In the rows, zero is written as 128.
Here are made-up objects, facts about them, and rows of numbers that follow some of those facts. Name the object behind each unnamed row.

There are 3 kinds of fact about the objects: bratro, trunam, gubek.
j_761 {bratro=198, trunam=c, gubek=i}
j_444 {bratro=198, trunam=f, gubek=i}
j_378 {bratro=524, trunam=b, gubek=g}
j_487 {bratro=586, trunam=e, gubek=i}
j_106 {bratro=198, trunam=f, gubek=h}
j_209 {bratro=586, trunam=f, gubek=g}
j_817 {bratro=797, trunam=d, gubek=h}
j_7 {bratro=524, trunam=a, gubek=i}
j_500 {bratro=797, trunam=b, gubek=g}
j_924 {bratro=198, trunam=e, gubek=g}
j_195 {bratro=586, trunam=d, gubek=g}
j_122 {bratro=198, trunam=c, gubek=j}
j_907 {bratro=797, trunam=b, gubek=h}
j_617 {bratro=198, trunam=f, gubek=g}
j_873 {bratro=524, trunam=f, gubek=j}
j_548 {bratro=586, trunam=d, gubek=h}
j_57 {bratro=524, trunam=a, gubek=h}
j_711 {bratro=586, trunam=a, gubek=h}
j_750 {bratro=797, trunam=c, gubek=g}
j_980 {bratro=586, trunam=d, gubek=j}
j_454 {bratro=186, trunam=c, gubek=h}
j_114 {bratro=586, trunam=b, gubek=h}
j_366 {bratro=198, trunam=a, gubek=g}
j_820 {bratro=586, trunam=c, gubek=g}
j_825 {bratro=198, trunam=e, gubek=j}
j_962 {bratro=186, trunam=b, gubek=g}
j_9 {bratro=186, trunam=a, gubek=j}
j_547 {bratro=186, trunam=e, gubek=g}
j_664 {bratro=586, trunam=a, gubek=j}
j_552 {bratro=797, trunam=f, gubek=g}
j_895 {bratro=797, trunam=a, gubek=g}
j_974 {bratro=797, trunam=d, gubek=j}
j_693 {bratro=198, trunam=b, gubek=i}
j_117 {bratro=586, trunam=e, gubek=g}
j_185 {bratro=524, trunam=c, gubek=i}
j_569 {bratro=524, trunam=e, gubek=i}
j_542 {bratro=198, trunam=e, gubek=h}
j_211 {bratro=186, trunam=a, gubek=h}
j_216 {bratro=524, trunam=a, gubek=j}
j_942 {bratro=524, trunam=d, gubek=h}
j_90 {bratro=586, trunam=e, gubek=h}
j_701 {bratro=198, trunam=e, gubek=i}
j_653 {bratro=198, trunam=c, gubek=g}
j_311 {bratro=586, trunam=f, gubek=h}
j_434 {bratro=198, trunam=a, gubek=h}
j_287 {bratro=186, trunam=d, gubek=h}
j_419 {bratro=797, trunam=b, gubek=i}
j_498 {bratro=186, trunam=c, gubek=g}
j_350 {bratro=186, trunam=f, gubek=h}
j_668 {bratro=198, trunam=d, gubek=j}
j_953 {bratro=198, trunam=b, gubek=h}
j_964 {bratro=586, trunam=c, gubek=h}
j_149 {bratro=186, trunam=e, gubek=j}
j_33 {bratro=186, trunam=b, gubek=j}
j_143 {bratro=198, trunam=b, gubek=g}
j_909 {bratro=586, trunam=c, gubek=i}
j_481 {bratro=198, trunam=b, gubek=j}
j_681 {bratro=198, trunam=a, gubek=i}
j_699 {bratro=797, trunam=b, gubek=j}
j_40 {bratro=797, trunam=d, gubek=g}
j_72 {bratro=797, trunam=a, gubek=i}
j_629 {bratro=524, trunam=f, gubek=g}
j_305 {bratro=586, trunam=a, gubek=g}
j_353 {bratro=186, trunam=a, gubek=g}
j_457 {bratro=198, trunam=a, gubek=j}
j_324 {bratro=797, trunam=c, gubek=i}
j_406 {bratro=797, trunam=e, gubek=g}
j_751 {bratro=186, trunam=a, gubek=i}
j_692 {bratro=186, trunam=d, gubek=g}
j_263 {bratro=524, trunam=d, gubek=j}
j_295 {bratro=198, trunam=d, gubek=g}
j_594 {bratro=586, trunam=a, gubek=i}
j_945 {bratro=797, trunam=a, gubek=h}

Named rows:
j_263: [134  75 173 124 131 148 111 163  85 127 122  51  65 211 120 111  69 136
 143 180 133 123  90 146  94 169 119 104 107 120 121 114]
j_324: [151 168 150 143 133 141 122 139 109 138 132 134 133 136 138 117 133 121
 120  57 151 161 144 125 170 104 143 126 125 133 111 156]
j_350: [ 63 153 123 151  76 127 166 131 116 137 133 171 160 135  97 128  92 115
 174 109 122 174 110 100 160 112 176 130 177 152 150  86]
j_353: [186 106  96  92 172 135 115  93 137 158 134 150 144 106 136 133 176 162
  97 118 145  89 164 123 123 114  99 115  97 127  86 129]
j_962: [147  93  82 103 147 149 121  83 152 131 105 137 114  88 128 133 165 129
 109 172 118 111 146 135  44 130  55 143 156 152 103 108]
j_419: [ 97 149  97 140 127 144 116 126 114 118 108 152 132 107 135 158 122 104
 146 144 117 147 138 123  88 117  90 163 190 161 129 103]
j_974: [138  87 153 110 111 129 104 125  96 130 133  76  70 194 139  85 101 152
 146 153 123 137  56 130  79 165  93  83 147  82 116 126]
j_500: [140 106  91 106 154 150  98  95 130 145 103 137 110 109 136 147 164 141
 107 156 112 121 149 141  52 142  41 147 155 148  96 111]
j_106: [ 51 163 130 156  83  81 158 139 144 115 132 165 165 111 117 135 108 108
 177 118 115 155  99 116 167 120 196 158 153 123 178 105]
j_711: [ 92 198 110 145 123 100 159 146  96 114 143 167 175 127 133 149  91 126
 147  80 155 134 152  97 194  92 199 147 143 145 145 122]
j_692: [140  74 151 120 118 178 126  86 153 172 134  85  96 124 124  67 179 116
 119 169 116 153  92 158  51 144 105 108 140 113  90  99]
j_209: [133  75 126 106 135 155 105 117 167 160 128 133 111 115 115 125 169 142
 131 161 128 113 140 144  90 148 100 130 115 132 102 100]
j_825: [152  96 149  93 116  78 110 120 156  86 119  92  97 148 128 111 111 156
 115 151  88 103  91 115 109 160  94  97  95  92 163 161]
j_569: [121 136 167 159 111 172 123 173 121 126 116 125 108 141  98 157  99  88
 144 125 139 149 161 143 144 123 134 149 119 169 132 112]
j_9: [185 111 107  78 147  75 132 113 108 122 143 137 135 154 146 123 107 192
 112 123 143  68 126  87 152 128 100  77 106 119 119 158]
j_761: [135 153 158 143 128 106 139 124 140 114 133 123 152 103 144 108 156 121
 101  86 121 134 133 145 172 106 173 131 102 115 149 172]
j_457: [168 109 104  84 163  67 118 117 132 113 132 110 133 146 159 138 119 190
 114 132 123  53 118 116 149 151 106 100  70  90 143 180]

Which object is each row?
No name comes twice in this set of rows, the named rows included.
[143  73 147 102 136 129 107 175 108 128 111  97  77 186 108 162  73 167
 151 172 140  82 127 118 130 153 101 109  93 128 135 112]	j_873
[137  92 104 125 170 171  98 138 133 121  90 121  97 116 108 182 133 115
 114 182 131 100 179 157  61 138  61 165 115 174  96 116]	j_378
[ 84 144 100 135 123 113 148 107 159  96 106 139 145  85 135 144 137 101
 125 168  93 123 129 143 100 124 111 176 163 152 155 134]	j_693
[ 70 184 141 161  78 102 164 149 143  93 133 139 158 109 113 118 102  80
 148 118 103 168 103 124 167 120 186 158 146 127 188 132]	j_542
[ 92 126 132 134 106 119 135 127 167 137 134 148 146 108 110 124 150 121
 147 151  93 133 109 146 136 131 153 152 137 121 168 109]	j_444
[137 157 112 154 162 142 120 174  94 143 133 149 143 135 114 172 113 125
 128 112 172 109 189 137 186 103 159 153 101 167 131 122]	j_7
[122  69 161 133 137 166 114 104 180 148 135  79 107 115 128  65 188 120
 108 182 100 147  89 184  68 149 125 120 119  93 117 119]	j_295
[162  91 148  78  98 110 125 117 126 107 120 107  99 160 118 114  94 161
 121 132 116 115  94  95  98 152  76  78 117 114 125 149]	j_149
[127 150 103 136 147  92 145 128 145 131 130 148 164 105 145 134 158 133
 111 110 127  97 145 132 176 117 164 153 106 124 151 145]	j_681
[ 87 188 112 154 130  71 167 140 118 104 137 165 189 109 149 143 115 119
 134  92 133 129 129 113 200  97 199 151 122 119 169 152]	j_434
[148  79 145 112 129 136 103 108 188 131 120 113 120  90 121 105 185 120
 102 153  93 118 128 145  91 145 107 133  94 110 125 138]	j_924
[170 101 112 110 180 108 122 105 173 144 137 136 148  94 149 129 188 154
  94 136 121  77 159 157 131 136 117 131  69 118 114 150]	j_366
[ 78 180 146 165  74 113 146 152 107 109 136 147 143 122 106 129  82  83
 156  97 127 177 112 100 157 107 174 139 167 136 150 123]	j_90

Now the same objects, written a new way:
Some rows with their names:
j_692: [167 149  86  73 143 135 108 121 134 128 140 140 148 113 138 122  84 107
 131 126  99 122 165 113 192 102 113]
j_962: [139 124  83  97 145 130 123 118 121 130 153 111 140  86 119 100  99 122
 135 155 112 112 175 120 161  95  87]
j_964: [123  96 140  81 127 129  89 125 117 133 145  83 149 108  90 148 146 109
 148 106 138 131 157 121 161 139 124]
j_664: [121 155 151 100 141 148  67 146 101  97 125 142 141  94 111 185 143 157
 126 108 131 143 147 147 157 112 169]
j_974: [106 142 158  90 141 150  85 122  85 106 139 109 140  90 139 225 111 156
 132  99 133 143 171 159 180 107 135]
j_419: [ 72  80 187  79 112 175 138 146 109 101 169  69  79 108  79 105  92  62
 107 135 108 141 116 143 138 140  90]
j_305: [183 162 109  99 164 124  90 145 122 115 109 156 146 119 102 103 105  99
 146 113 106 122 144 127 165 121 122]
j_263: [107 150 162 106 132 141  76 134  85 169 125 116 130 100 162 216 144 177
 135 109 130 141 153 147 134 131 151]
j_552: [146 141 121  94 142 142 108 143  84  89  84 167 144 107  87  95  91  89
 139 121 142 117 146 138 157 116 114]
j_122: [ 78 105 149  84 103 148  89 142 114 173 122  86 152  91 115 212 135 209
 131 147 146 144 170 127 156 131 127]
j_629: [146 139 116  99 134 129  93 162  97 147  70 144 127 119 113  86 124 104
 134 142 133 112 141 106 138 146 110]
j_353: [170 162  83  74 165 130  95 140 140 105 112 156 154 110 131 102  73 119
 111 117  98 123 155 119 177 108 116]
j_699: [ 53 109 143 100 136 140  92 111  73 117 157 101 153  68  94 207 129 167
 146 119 147 148 180 160 153  99 124]
j_594: [135 115 172  75 126 173 111 176 133  95 141 113  75 130  98  88 102  74
 100 123  86 145  89 121 133 162 141]
j_653: [132 101 115  72 129 136 103 137 119 196  95 105 145 113 106 115 120 139
 129 148 126 103 156 114 170 145  80]
j_114: [105 116 122 109 129 121 103 121  93 131 159  89 150  97  95 140 140 108
 163 128 134 134 157 126 138 120 120]
j_143: [114 117 105  88 114 119 115 136 110 181  94  98 138  86 109 121 117 137
 145 155 125 121 155 114 135 126  53]

Name these rows:
No name comes twice in this set of rows, the named rows included.
[ 50 143 156 161 127 110 134 136 113 135  93 141 158 117 172 187 133 226
 155 216 169 142 157 148 147 122 163]	j_825
[ 74 109 197 135 105 138 171 166 156 123 112 116  86 148 149  88 109 118
 119 224 105 145  83 124 145 174 141]	j_701
[117 158 116  68 147 157  75 139 131  91 148 138 141 101 129 190  98 197
 106 132 133 158 173 141 177 103 164]	j_9
[ 82 107 121  79 111 127 115 152 120 178 129  88 140  95 126 151 119 155
 139 157 125 137 153 116 130 135  85]	j_953
[ 96  72 178  48  89 196 128 166 151 169 137  57  89 127 107 106 118 107
  92 161 100 127 108 116 166 188 110]	j_761
[ 57 122 138  97 111 149  91 149  95 178 113  88 148  75 119 200 141 209
 136 164 145 142 182 141 125 110 121]	j_481
[ 94  68 189  87 101 170 101 158 112 164 141  70  83 135 117  98 125  78
  97 130  97 126 114 117 143 210 105]	j_185
[150 110  86  77 133 129 109 114 132 135 141 113 150 107  95 106  98 124
 122 119 121 113 189 108 207 119  97]	j_498
[109 117 129 104 147 123 120 112  90 118 129 102 152  90  89 123 101  95
 164 124 122 109 161 141 154 104  79]	j_500

Now the same objects, written a new way:
Known rows:
j_701: [101 111 148 117 112 126 115 169 118 160 162 141 157 135 160 154 105 118
 120 154 172 104 169 119 155  82 113  62  95  84 158 158 158 138 150 179
 111 187 136 110 149 114 150 123 131 170 100 132 151 105 138 167]
j_9: [142 113 118 166 121 167 125 120 145 162 120 150  74  61 153 162  80 163
 141 109 133 118 143 109  69  81 136 111  92  86 118 180 155  99 175 151
 113  91 146 119 133 110 109 186  80  63 123 119 125 171 152 129]
j_664: [141 109 116 160 128 184 123 112 136 161 118 147  88  59 154 152  66 153
 131 106 131 111 145 108  83  82 124  99  90  79 128 164 153  90 162 140
 109  83 130 108 116 122 107 202  78  79 145 116 125 173 135 136]
j_547: [145 149 143 151 146  98 102 148 115  98 150 129 107 152 129 107 127 151
 156  60 142 144 109 167  70 145  77 117 124 138 137 152  92 165  99 138
 148 128 118 150 117  83 122 117 104  97 166 180 149 151 128 146]
j_195: [134 114 134 152 148 106  90 142 119  98 148 135 121 141 126 113 136 141
 131  45 148 159 100 157  96 139  74 107 128 125 146 121  76 166  90 116
 131  92 110 133 108  93 117 154 104 108 174 169 148 140 109 149]
j_209: [148 102  85 160 115  81 118 140 131  72 164 140  97 160 119  88 123 113
 143  64 145 161  97 173  82 176  77 118 130 123 153  91  63 117 111 101
 149  81 105 110  92 116 118 110 105 139 161 130 132 148 152 143]
j_820: [128 123 120 154 130  94  99 129 138  89 151 109 125 153 146  76 103 134
 150  56 145 143 108 171  73 172 109 122 138 141 145 110  92 167  94 105
 138 138  89 134  97 100 102 104  99 131 162 157 141 167 137 163]
j_699: [110 120  96 148  87 138 113  92 183 129 109 127 136 103 126  87  71 152
 100 149 133  83 132 119  70  84 163 140 115 153 190 129 115 158 137 132
 122 126  86 103 159 135 141 118 117 134 154  94 131 131 184 122]
j_7: [127  68 126 129 129 145 131 170 107 155 169 135 138  89 175 191  86  98
 139 114 170 125 173  81 175  92 117  35  98  47 132 163 190  98 174 169
  99 142 158  96  92 118 114 167 116 165 104 146 133 150 106 188]
j_211: [165 125 115 157 133 166 125 107 191 136 118 161  61  53 126 164  71 163
 158 102 137 129 146 123  95 104 136 128 119  77 107 202 132 114 137 170
 136  89 164  96 120 107  76 204  79  63 124 114 133 151 123 141]
j_263: [128 105  98 127 133 177 104 102 155 143 126 150 152  59 120 110  90 156
 106 130 138 107 127 101 101  78 111 105 108 110 159 132 129 147 139 135
  88  89 105 108 144 147 144 191 123 102 175  93 135 135 142 138]
j_481: [ 99 116  90 152 100 146 102  95 183 135 130 136 139  95 125  81  64 144
 105 150 135  89 140 128  77  89 160 127 115 160 180 120 111 153 136 140
 111 125  90 105 153 141 142 116 116 120 152  84 140 134 186 136]
j_751: [116  72 151 141 119 141 134 173 116 148 153 145 105 111 180 214 101 119
 149 111 168 134 170 101 147  94 140  66  82  60 120 186 173  94 192 169
 123 155 181 102 130  90 125 156  99 152  74 151 130 142 127 164]
j_945: [175 125 116 170 128 153 126  97 181 146 115 142  53  41 136 150  72 153
 149 115 134 120 160 119 102  90 132 117 126  55 125 180 140 125 114 166
 130  85 148  88 116 117  81 198  74  77 123 108 127 132 115 145]
j_594: [116  69 149 137 116 151 132 171 106 154 154 143 124 113 183 206  97 114
 143 111 169 128 173  96 153 102 133  56  87  47 131 170 173  95 180 164
 117 142 166 104 101 104 115 170 111 167  89 148 126 143 114 167]
j_72: [116  71 152 147 114 138 137 160 107 158 157 135 105  98 179 204 100 116
 138 121 165 127 173  92 147  74 134  49  94  45 136 166 168 104 169 172
 123 150 164  98 117 108 119 154 103 163  73 145 121 129 116 170]
j_693: [ 69  79 131 126  85 111 108 153 159 125 169 132 171 145 156 133  94 104
 104 151 174 107 165 113 153 105 163  79 112 130 178 125 127 155 158 158
 121 185 118  86 154 127 151  80 138 207 110 113 142 107 168 167]

Rows to name:
No name comes twice in this set of rows, the named rows included.
[150 110 102 127 138 162 101  98 197 123 123 162 134  53  99 105  88 153
 118 125 143 111 131 118 127 102 121 125 144 105 151 157 115 162  99 156
 109  84 116  93 136 141 105 202 128 104 169  82 147 110 126 155]	j_942
[105 116  98 144  91 139 112 101 185 120 121 143 136 112 125  99  72 159
 118 137 131  88 129 127  61 102 167 150 106 173 171 146 107 152 165 137
 124 127 100 110 175 125 142 126 116 115 163  89 134 147 196 105]	j_33
[168 116 113 161 134 172 117 108 185 144 118 159  77  54 136 154  60 156
 154 103 134 109 152 128 108 109 133 125 120  63 123 187 134 110 126 167
 124  81 139  91 105 113  70 212  84  80 135 108 136 145 119 145]	j_711
[147 118 121 146 118 153 104  91 201 125 115 156 106  69 104 122  98 167
 118 120 130 119 139 126 108  82 126 140 138  97 156 163 102 172 101 150
 127  85 127 101 157 125 114 192 111  99 144  95 137  90 130 136]	j_817
[157 100  64 147 120  81 117 135 128  63 175 132 113 134 115  74 108 107
 139  65 146 159 102 157  96 174  57  96 137 122 161  88  67 125 102 103
 132  78  99 109  80 127 116 108 110 146 177 119 124 151 145 165]	j_629
[130 107 138 152 147  93 103 139 127  95 148 138 105 136 125 123 148 162
 144  47 140 170 101 156  81 137  87 108 128 141 138 142  68 166  98 118
 139  94 125 143 131  81 128 139 103  97 165 174 142 137 122 143]	j_692
[122 103 116 142 123 171 103 105 160 145 111 155 136  85 131 124 104 164
 104 124 142 105 134 118  91  82 128 125  97 118 163 147 118 138 150 134
 102  92 109 111 146 132 140 198 113  99 163  98 139 131 151 118]	j_980
[156 103  71 148  94 135 127 105 207  98 122 165 106 111  99  97  76 123
 139 131 140 114 138 149  88 139 126 154 130 106 162 140  86 117 137 139
 147  75 115  68 133 146 103 167 121 130 137  54 128 112 178 125]	j_311
[178 115  96 154 144 169 121 103 179 141 128 150  91  25 129 132  52 137
 144 115 137 112 159 113 123 115 111 104 134  63 122 177 144 117 117 170
 111  79 133  81  86 130  72 207  91  78 150  98 131 149 107 163]	j_57
[142 146 138 152 151 111 103 140 113 112 154 122 120 160 135  96 112 145
 146  66 138 138 107 168  80 148  64 108 130 123 146 135  98 158  83 131
 138 119 100 146 101  95 107 127 109 105 176 175 148 145 116 158]	j_117

